Here is a tiny trained network, its code and every weight. The questions are about switching its units off for an input and a class, where a switched-off unit gives its printed mean instead of its output.

import numpy as np


def w(rows, s, z=0):
    codes = np.array(rows[::2]) - 128.0
    scale = np.full(codes.shape[1], s)
    scale[-1] = z or s
    return codes * scale


def f(y):
    return y / 2 * (1 + np.tanh(0.7978845608 * (y + 0.044715 * y**3)))


def log_softmax(a):
    a = a - a.max(-1, keepdims=True)
    return a - np.log(np.exp(a).sum(-1, keepdims=True))


def net(x, mask):
    res = np.array(x, float).reshape(1, 8) / 4 @ E
    y = f(res @ A[0][:, :-1].T + A[0][:, -1])
    res = res + np.where(mask, y, B[0][:, -1]) @ B[0][:, :-1]
    return log_softmax(res[-1] @ U[:, :-1].T + U[:, -1])


A, B = {}, {}
E = w([
[232,41,64,218,81],'x0',
[124,124,127,131,124],'x1',
[168,165,139,102,161],'x2',
[127,128,129,130,128],'x3',
[145,226,206,148,18],'x4',
[129,132,129,123,130],'x5',
[154,34,242,166,182],'x6',
[151,118,149,2,78],'x7',
],0.0072)
A[0] = w([
[67,82,56,125,229,100],'neuron 0',
[115,87,139,37,53,181],'neuron 1',
[63,177,134,119,156,2],'neuron 2',
[112,127,222,151,142,29],'neuron 3',
[142,97,209,162,156,73],'neuron 4',
[104,181,133,200,177,187],'neuron 5',
[105,73,112,94,180,66],'neuron 6',
[140,159,79,114,120,107],'neuron 7',
[154,61,146,134,155,57],'neuron 8',
[41,145,163,126,124,43],'neuron 9',
[79,152,146,104,165,50],'neuron 10',
[60,169,138,115,164,33],'neuron 11',
[119,84,150,129,149,54],'neuron 12',
[107,156,26,96,171,97],'neuron 13',
[126,178,122,148,79,64],'neuron 14',
[142,108,184,122,179,135],'neuron 15',
[48,152,169,121,162,52],'neuron 16',
[143,147,120,233,147,161],'neuron 17',
[155,97,133,84,76,186],'neuron 18',
[115,102,213,161,123,75],'neuron 19',
[69,145,143,91,175,25],'neuron 20',
[164,69,99,55,120,116],'neuron 21',
[154,91,186,112,169,115],'neuron 22',
[123,147,154,162,40,106],'neuron 23',
[47,139,169,105,159,61],'neuron 24',
[112,165,74,128,105,122],'neuron 25',
[131,122,66,109,141,40],'neuron 26',
[65,186,125,249,193,205],'neuron 27',
[116,203,88,149,93,93],'neuron 28',
[118,200,191,204,87,146],'neuron 29',
[94,76,64,97,188,95],'neuron 30',
[106,141,160,97,103,124],'neuron 31',
[44,79,109,121,65,194],'neuron 32',
[220,87,97,169,62,136],'neuron 33',
[107,170,42,90,113,159],'neuron 34',
],0.011,0.0038)
B[0] = w([
[190,184,227,106,171,232],'neuron 0',
[134,115,130,70,198,220],'neuron 1',
[145,161,79,195,125,174],'neuron 2',
[89,129,143,202,60,180],'neuron 3',
[69,82,115,160,58,191],'neuron 4',
[129,97,135,50,156,202],'neuron 5',
[162,178,203,173,55,174],'neuron 6',
[94,76,107,143,63,159],'neuron 7',
[115,147,95,151,47,169],'neuron 8',
[162,176,83,153,173,178],'neuron 9',
[147,144,77,176,117,172],'neuron 10',
[133,144,51,171,132,182],'neuron 11',
[104,139,130,178,61,142],'neuron 12',
[56,90,205,172,62,201],'neuron 13',
[128,131,175,171,85,169],'neuron 14',
[71,22,111,140,74,184],'neuron 15',
[153,166,45,174,171,195],'neuron 16',
[150,117,99,67,169,214],'neuron 17',
[159,112,107,73,206,177],'neuron 18',
[75,73,164,169,81,182],'neuron 19',
[179,163,70,171,108,180],'neuron 20',
[177,122,138,86,161,177],'neuron 21',
[63,62,129,128,78,183],'neuron 22',
[154,185,163,145,144,194],'neuron 23',
[116,163,33,166,161,199],'neuron 24',
[61,71,147,180,108,177],'neuron 25',
[110,169,135,217,56,144],'neuron 26',
[86,115,125,2,170,254],'neuron 27',
[53,83,178,172,83,195],'neuron 28',
[163,221,182,57,145,242],'neuron 29',
[226,204,210,138,139,202],'neuron 30',
[150,138,130,101,184,174],'neuron 31',
[155,108,146,102,142,173],'neuron 32',
[203,164,54,137,165,238],'neuron 33',
[66,9,151,123,65,221],'neuron 34',
],0.0069,0.0075)
U = w([
[159,172,221,111,135,161],'0',
[57,56,130,159,51,39],'1',
[165,138,2,145,175,61],'2',
[121,111,136,61,166,252],'3',
[120,104,139,22,204,58],'4',
],0.0091,0.0032)

Each question gives the input, the list of numbers given to net, and the class t.
The units are the neurons (one row each of A and B). Each row of codes is followed by its name. A weight is (code - 128) times the scale printed after its matrix; where a second scale follows, it is the last column's (A, B and U).
mask holds one flag per neuron, in row order. A switched-off neuron (its flag False) gives its mean, the last column of its row in B, instead of its output. The means were averaged over made-up inputs and are rounded, as every weight is.
A unit's drop is (log p(t) with every unit on - log p(t) with that unit switched off) / (log p(t) with every unit on - log p(t) with every unit switched off).
The circuit of an input: a set's keep is (log p(t) with only the set's units on - log p(t) with every unit switched off) / (log p(t) with every unit on - log p(t) with every unit switched off). Starting from the 12 units with the biggest drops (on a tie, the unit counted first), units are removed one at a time, each time the one whose removal leaves the highest keep (on an exact tie, the one counted first), for as long as the keep stays at least 0.8.
circuit, biggest first: the units of the circuit, biggest drop first
unit that matters most: the unit with the biggest drop
k most important neurons: the k neurons with the biggest drops, biggest first
drop of u: that unit's drop, to one decimal
input [4,3,-2,8,-5,-6,7,-8], class 4: circuit, biggest first : neuron 27
input [4,4,-4,-4,-2,4,7,7], class 1: 2 most important neurons : neuron 8; neuron 22
input [-8,-2,-6,8,-1,-2,4,-8], class 2: circuit, biggest first : neuron 16; neuron 24
input [7,7,-2,8,5,1,-1,8], class 4: circuit, biggest first : neuron 1; neuron 18
input [-1,-4,-3,5,5,0,-4,-6], class 4: circuit, biggest first : neuron 27; neuron 5
input [6,6,6,7,-6,-3,6,4], class 0: circuit, biggest first : neuron 30; neuron 6
input [4,-4,5,0,4,5,3,7], class 4: circuit, biggest first : neuron 18; neuron 1; neuron 6
input [0,-7,6,-4,-7,-1,6,3], class 0: 3 most important neurons : neuron 0; neuron 30; neuron 6
input [-2,-4,-8,-4,3,-2,2,-7], class 4: circuit, biggest first : neuron 27; neuron 5
input [-7,7,-6,-4,-7,-4,-5,-1], class 0: circuit, biggest first : neuron 0; neuron 30
input [5,-7,-7,-2,1,3,-1,8], class 4: 2 most important neurons : neuron 1; neuron 18
input [5,-5,0,-8,6,-4,-8,-8], class 1: 4 most important neurons : neuron 28; neuron 25; neuron 34; neuron 0
input [2,-7,-4,-7,-5,5,-3,-4], class 0: 2 most important neurons : neuron 0; neuron 30
input [7,-8,0,-2,4,-4,2,-4], class 2: unit that matters most : neuron 33
input [-8,8,3,3,5,-4,-8,6], class 1: 2 most important neurons : neuron 34; neuron 28
input [1,-8,2,2,-5,5,3,-7], class 4: 3 most important neurons : neuron 27; neuron 17; neuron 5
input [7,4,0,4,6,4,-8,-4], class 1: drop of neuron 25 : 0.4
input [8,-8,0,7,3,-5,7,8], class 2: drop of neuron 29 : 0.1
input [-8,-4,-8,8,7,-1,1,2], class 2: drop of neuron 21 : 0.0
input [-3,-5,-5,2,0,4,-4,-5], class 4: drop of neuron 5 : 0.2
